Below are the code and all the weights of a small trained network. Each question names an input and a class and asks about switching units off, where a switched-off unit gives its printed mean instead of its output.

import numpy as np


def w(rows, s, z=0):
    codes = np.array(rows[::2]) - 128.0
    scale = np.full(codes.shape[1], s)
    scale[-1] = z or s
    return codes * scale


def f(y):
    return np.maximum(y, 0)


def log_softmax(a):
    a = a - a.max(-1, keepdims=True)
    return a - np.log(np.exp(a).sum(-1, keepdims=True))


def net(x, mask):
    res = np.array(x, float).reshape(1, 4) / 4 @ E
    y = f(res @ A[0][:, :-1].T + A[0][:, -1])
    res = res + np.where(mask, y, B[0][:, -1]) @ B[0][:, :-1]
    return log_softmax(res[-1] @ U[:, :-1].T + U[:, -1])


A, B = {}, {}
E = w([
[57,207,143,2,85,88,130,100,151,97,78],'x0',
[203,162,183,83,140,175,176,146,113,109,71],'x1',
[78,105,127,100,163,129,124,200,185,77,146],'x2',
[130,45,45,87,82,119,176,56,126,116,69],'x3',
],0.015)
A[0] = w([
[161,138,146,172,96,118,151,95,94,201,104,196],'N1',
[94,146,165,140,107,111,100,112,132,153,113,157],'N2',
[160,129,123,173,156,112,79,156,133,109,147,253],'N3',
[71,144,141,124,119,83,108,139,179,87,142,125],'N4',
[99,114,123,67,109,107,179,130,140,82,53,152],'N5',
[110,77,76,118,141,122,110,141,167,91,123,175],'N6',
[102,79,9,148,124,114,122,95,137,148,142,188],'N7',
[81,118,99,93,91,116,140,101,84,138,113,252],'N8',
[140,172,143,113,139,141,125,140,131,94,123,204],'N9',
[149,134,135,164,97,138,145,120,72,187,93,101],'N10',
[144,114,156,135,181,187,162,152,112,117,160,82],'N11',
],0.015,0.0038)
B[0] = w([
[60,164,132,160,113,50,164,102,101,169,155,216],'N1',
[120,139,59,159,125,117,127,162,108,153,107,164],'N2',
[85,124,113,163,139,118,122,164,90,123,120,225],'N3',
[146,179,150,186,122,48,156,74,84,155,164,200],'N4',
[168,99,70,60,105,177,200,53,121,86,68,249],'N5',
[143,181,141,115,148,122,102,152,196,194,87,192],'N6',
[145,200,182,116,56,40,105,154,251,196,71,240],'N7',
[118,136,159,69,104,88,121,100,184,132,79,214],'N8',
[178,95,133,131,95,99,115,150,126,189,85,186],'N9',
[120,253,119,172,90,115,151,92,120,141,163,196],'N10',
[101,95,135,168,153,108,104,163,166,152,111,215],'N11',
],0.011,0.02)
U = w([
[97,97,102,107,117,141,126,117,112,104,154,14],'0',
[101,137,98,166,126,111,175,82,8,151,168,253],'1',
[152,125,126,31,89,129,173,87,169,138,92,162],'2',
[144,93,161,99,127,108,103,92,122,110,177,35],'3',
[129,157,89,101,166,128,146,103,133,76,165,36],'4',
[95,107,111,113,116,163,110,112,108,96,148,9],'5',
[103,150,147,151,109,66,120,133,157,186,132,166],'6',
[93,63,114,145,177,181,102,196,119,113,95,165],'7',
],0.012,0.0026)

Each question gives the input, the list of numbers given to net, and the class t.
The units are the neurons (one row each of A and B). Each row of codes is followed by its name. A weight is (code - 128) times the scale printed after its matrix; where a second scale follows, it is the last column's (A, B and U).
mask holds one flag per neuron, in row order. A switched-off neuron (its flag False) gives its mean, the last column of its row in B, instead of its output. The means were averaged over made-up inputs and are rounded, as every weight is.
A unit's drop is (log p(t) with every unit on - log p(t) with that unit switched off) / (log p(t) with every unit on - log p(t) with every unit switched off).
The circuit of an input: a set's keep is (log p(t) with only the set's units on - log p(t) with every unit switched off) / (log p(t) with every unit on - log p(t) with every unit switched off). Starting from all 11 units, units are removed one at a time, each time the one whose removal leaves the highest keep (on an exact tie, the one counted first), for as long as the keep stays at least 0.8.
units of the circuit, in order: the units of the circuit, biggest drop first
k most important neurons: the k neurons with the biggest drops, biggest first
drop when u is switched off: that unit's drop, to one decimal
input [0,0,-8,7], class 6: units of the circuit, in order	N1
input [-1,8,-8,7], class 1: units of the circuit, in order	N1, N7
input [4,-7,2,-8], class 1: 2 most important neurons	N7, N4
input [1,8,4,-8], class 7: units of the circuit, in order	N7, N1, N8
input [4,1,3,-3], class 2: 2 most important neurons	N1, N3
input [1,1,-3,-1], class 1: 2 most important neurons	N7, N6
input [-5,4,1,-5], class 7: 2 most important neurons	N7, N4
input [8,0,-1,-6], class 1: 2 most important neurons	N7, N4
input [-5,3,4,-1], class 7: drop when N11 is switched off	0.0
input [6,-8,-4,6], class 2: drop when N5 is switched off	0.1
input [0,5,4,0], class 2: drop when N3 is switched off	0.2
